Here is a tiny trained network, its code and every weight. The questions are about switching its units off for an input and a class, where a switched-off unit gives its printed mean instead of its output.

import numpy as np


def w(rows, s, z=0):
    codes = np.array(rows[::2]) - 128.0
    scale = np.full(codes.shape[1], s)
    scale[-1] = z or s
    return codes * scale


def f(y):
    return np.maximum(y, 0)


def log_softmax(a):
    a = a - a.max(-1, keepdims=True)
    return a - np.log(np.exp(a).sum(-1, keepdims=True))


def net(x, mask):
    res = np.array(x, float).reshape(1, 6) / 4 @ E
    y = f(res @ A[0][:, :-1].T + A[0][:, -1])
    res = res + np.where(mask, y, B[0][:, -1]) @ B[0][:, :-1]
    return log_softmax(res[-1] @ U[:, :-1].T + U[:, -1])


A, B = {}, {}
E = w([
[40,201,111,206,83,69,32,155],'x0',
[151,184,243,45,188,119,126,93],'x1',
[130,123,86,137,188,83,50,33],'x2',
[122,176,133,229,254,122,168,102],'x3',
[220,138,50,149,142,185,89,222],'x4',
[74,192,40,57,172,144,155,98],'x5',
],0.0096)
A[0] = w([
[35,235,70,197,144,102,77,150,158],'N1',
[107,71,8,90,110,143,127,121,166],'N2',
[178,170,112,147,176,169,132,161,176],'N3',
[148,80,21,114,110,150,135,113,143],'N4',
[159,128,147,61,102,109,30,133,137],'N5',
[122,131,178,28,134,146,234,130,140],'N6',
[90,62,164,208,61,84,130,130,161],'N7',
[121,102,110,147,158,88,56,68,251],'N8',
],0.014,0.0028)
B[0] = w([
[97,173,81,213,180,87,42,8,252],'N1',
[107,180,27,82,77,118,169,192,210],'N2',
[200,119,166,194,178,101,135,213,193],'N3',
[122,136,12,121,88,167,160,142,203],'N4',
[184,149,165,68,67,143,22,135,191],'N5',
[88,145,184,43,187,251,189,66,249],'N6',
[68,80,174,212,68,138,168,150,217],'N7',
[143,61,116,47,139,14,186,113,200],'N8',
],0.015,0.018)
U = w([
[78,131,101,165,176,85,68,44,146],'0',
[160,1,88,182,138,146,140,140,69],'1',
[127,170,10,119,128,175,155,153,60],'2',
[232,120,126,190,246,153,141,190,248],'3',
[40,92,212,191,66,137,153,124,41],'4',
[165,117,186,65,77,154,8,120,222],'5',
[101,137,175,72,196,227,180,76,188],'6',
[117,88,171,50,153,58,149,88,47],'7',
],0.0086,0.0017)

Each question gives the input, the list of numbers given to net, and the class t.
The units are the neurons (one row each of A and B). Each row of codes is followed by its name. A weight is (code - 128) times the scale printed after its matrix; where a second scale follows, it is the last column's (A, B and U).
mask holds one flag per neuron, in row order. A switched-off neuron (its flag False) gives its mean, the last column of its row in B, instead of its output. The means were averaged over made-up inputs and are rounded, as every weight is.
A unit's drop is (log p(t) with every unit on - log p(t) with that unit switched off) / (log p(t) with every unit on - log p(t) with every unit switched off).
The circuit of an input: a set's keep is (log p(t) with only the set's units on - log p(t) with every unit switched off) / (log p(t) with every unit on - log p(t) with every unit switched off). Starting from all 8 units, units are removed one at a time, each time the one whose removal leaves the highest keep (on an exact tie, the one counted first), for as long as the keep stays at least 0.8.
circuit, biggest first: the units of the circuit, biggest drop first
most important unit: the unit with the biggest drop
k most important neurons: the k neurons with the biggest drops, biggest first
drop when u is switched off: that unit's drop, to one decimal
input [5,0,2,-7,-4,2], class 5: 2 most important neurons -> (N5, N4)
input [3,-5,-8,4,3,5], class 0: most important unit -> N1
input [2,2,-3,-4,2,3], class 5: circuit, biggest first -> (N5, N4)
input [1,3,7,1,7,1], class 3: 2 most important neurons -> (N3, N7)
input [8,-6,2,-4,6,2], class 0: 2 most important neurons -> (N1, N6)
input [-8,-5,5,1,-6,-5], class 1: circuit, biggest first -> (N6, N7)
input [-3,3,4,6,-6,-2], class 7: 2 most important neurons -> (N8, N4)
input [-8,1,5,-4,2,1], class 2: 2 most important neurons -> (N4, N2)
input [1,0,-1,-5,-6,0], class 4: 2 most important neurons -> (N7, N4)
input [-3,-5,8,6,-2,-6], class 1: 2 most important neurons -> (N6, N7)
input [4,-3,4,-5,-7,-5], class 4: drop when N7 is switched off -> 3.4
input [-5,1,3,6,6,7], class 3: drop when N3 is switched off -> 2.4
input [-3,4,4,8,-6,-7], class 7: drop when N2 is switched off -> 0.0
input [8,1,-2,-7,8,-3], class 5: most important unit -> N5
